Here is a tiny trained network, its code and every weight. The questions are about switching its units off for an input and a class, where a switched-off unit gives its printed mean instead of its output.

import numpy as np


def w(rows, s, z=0):
    codes = np.array(rows[::2]) - 128.0
    scale = np.full(codes.shape[1], s)
    scale[-1] = z or s
    return codes * scale


def f(y):
    return y / 2 * (1 + np.tanh(0.7978845608 * (y + 0.044715 * y**3)))


def log_softmax(a):
    a = a - a.max(-1, keepdims=True)
    return a - np.log(np.exp(a).sum(-1, keepdims=True))


def net(x, mask):
    res = np.array(x, float).reshape(1, 8) / 4 @ E
    y = f(res @ A[0][:, :-1].T + A[0][:, -1])
    res = res + np.where(mask, y, B[0][:, -1]) @ B[0][:, :-1]
    return log_softmax(res[-1] @ U[:, :-1].T + U[:, -1])


A, B = {}, {}
E = w([
[145,136,139,133,117,131,135,137,152,110,135,105],'x0',
[141,61,117,162,118,142,115,152,113,100,97,111],'x1',
[157,47,66,68,133,178,221,193,127,163,184,137],'x2',
[129,116,147,147,134,146,144,125,120,115,122,134],'x3',
[140,135,155,136,152,113,136,154,148,135,127,125],'x4',
[122,128,102,109,109,111,114,131,127,138,113,122],'x5',
[114,135,141,139,150,130,139,116,143,152,138,107],'x6',
[1,112,157,49,207,72,121,148,107,12,174,56],'x7',
],0.014)
A[0] = w([
[145,96,148,91,181,62,134,95,82,78,144,81,44],'N0',
[2,118,149,65,166,102,125,155,109,31,155,92,70],'N1',
[114,60,112,14,150,157,214,169,129,123,165,107,136],'N2',
[68,164,192,145,149,89,37,98,144,65,63,134,127],'N3',
[95,156,186,129,113,119,34,84,104,93,129,86,117],'N4',
[188,119,135,122,132,133,105,120,82,90,83,49,251],'N5',
],0.0091,0.0028)
B[0] = w([
[138,183,161,93,57,83,68,53,191,160,63,141,183],'N0',
[211,82,142,97,74,138,89,29,178,183,46,146,255],'N1',
[51,112,49,253,192,84,163,209,96,103,204,144,227],'N2',
[75,197,82,164,187,112,168,164,116,149,235,69,217],'N3',
[103,172,93,148,156,90,90,93,37,77,189,169,193],'N4',
[148,210,153,170,221,84,179,155,82,153,105,159,158],'N5',
],0.011,0.021)
U = w([
[2,101,97,138,191,92,172,176,75,70,218,110,251],'0',
[192,83,159,120,91,146,122,98,155,173,70,139,5],'1',
],0.01,0.0015)

Each question gives the input, the list of numbers given to net, and the class t.
The units are the neurons (one row each of A and B). Each row of codes is followed by its name. A weight is (code - 128) times the scale printed after its matrix; where a second scale follows, it is the last column's (A, B and U).
mask holds one flag per neuron, in row order. A switched-off neuron (its flag False) gives its mean, the last column of its row in B, instead of its output. The means were averaged over made-up inputs and are rounded, as every weight is.
A unit's drop is (log p(t) with every unit on - log p(t) with that unit switched off) / (log p(t) with every unit on - log p(t) with every unit switched off).
The circuit of an input: a set's keep is (log p(t) with only the set's units on - log p(t) with every unit switched off) / (log p(t) with every unit on - log p(t) with every unit switched off). Starting from all 6 units, units are removed one at a time, each time the one whose removal leaves the highest keep (on an exact tie, the one counted first), for as long as the keep stays at least 0.8.
units of the circuit, in order: the units of the circuit, biggest drop first
top k neurons: the k neurons with the biggest drops, biggest first
drop when u is switched off: that unit's drop, to one decimal
input [-7,-6,-1,3,-5,8,4,8], class 1: units of the circuit, in order => (N1)
input [2,2,2,8,7,7,-5,4], class 1: top 2 neurons => (N1 N3)
input [2,4,7,7,-2,-8,3,8], class 1: top 3 neurons => (N1 N0 N3)
input [-5,5,1,-4,7,-5,-3,2], class 1: top 2 neurons => (N3 N4)
input [-3,2,7,-6,4,-1,6,-7], class 0: top 2 neurons => (N1 N0)
input [1,-1,6,-4,1,-4,7,8], class 1: top 2 neurons => (N1 N0)
input [1,3,-4,8,5,-3,2,-3], class 0: drop when N1 is switched off => 5.2
input [-4,-6,1,-1,-2,-1,2,5], class 1: drop when N1 is switched off => 0.9
input [3,7,-7,2,-3,-6,1,-3], class 0: drop when N2 is switched off => 0.0
input [-2,-6,0,2,6,-8,4,6], class 1: drop when N1 is switched off => 1.1
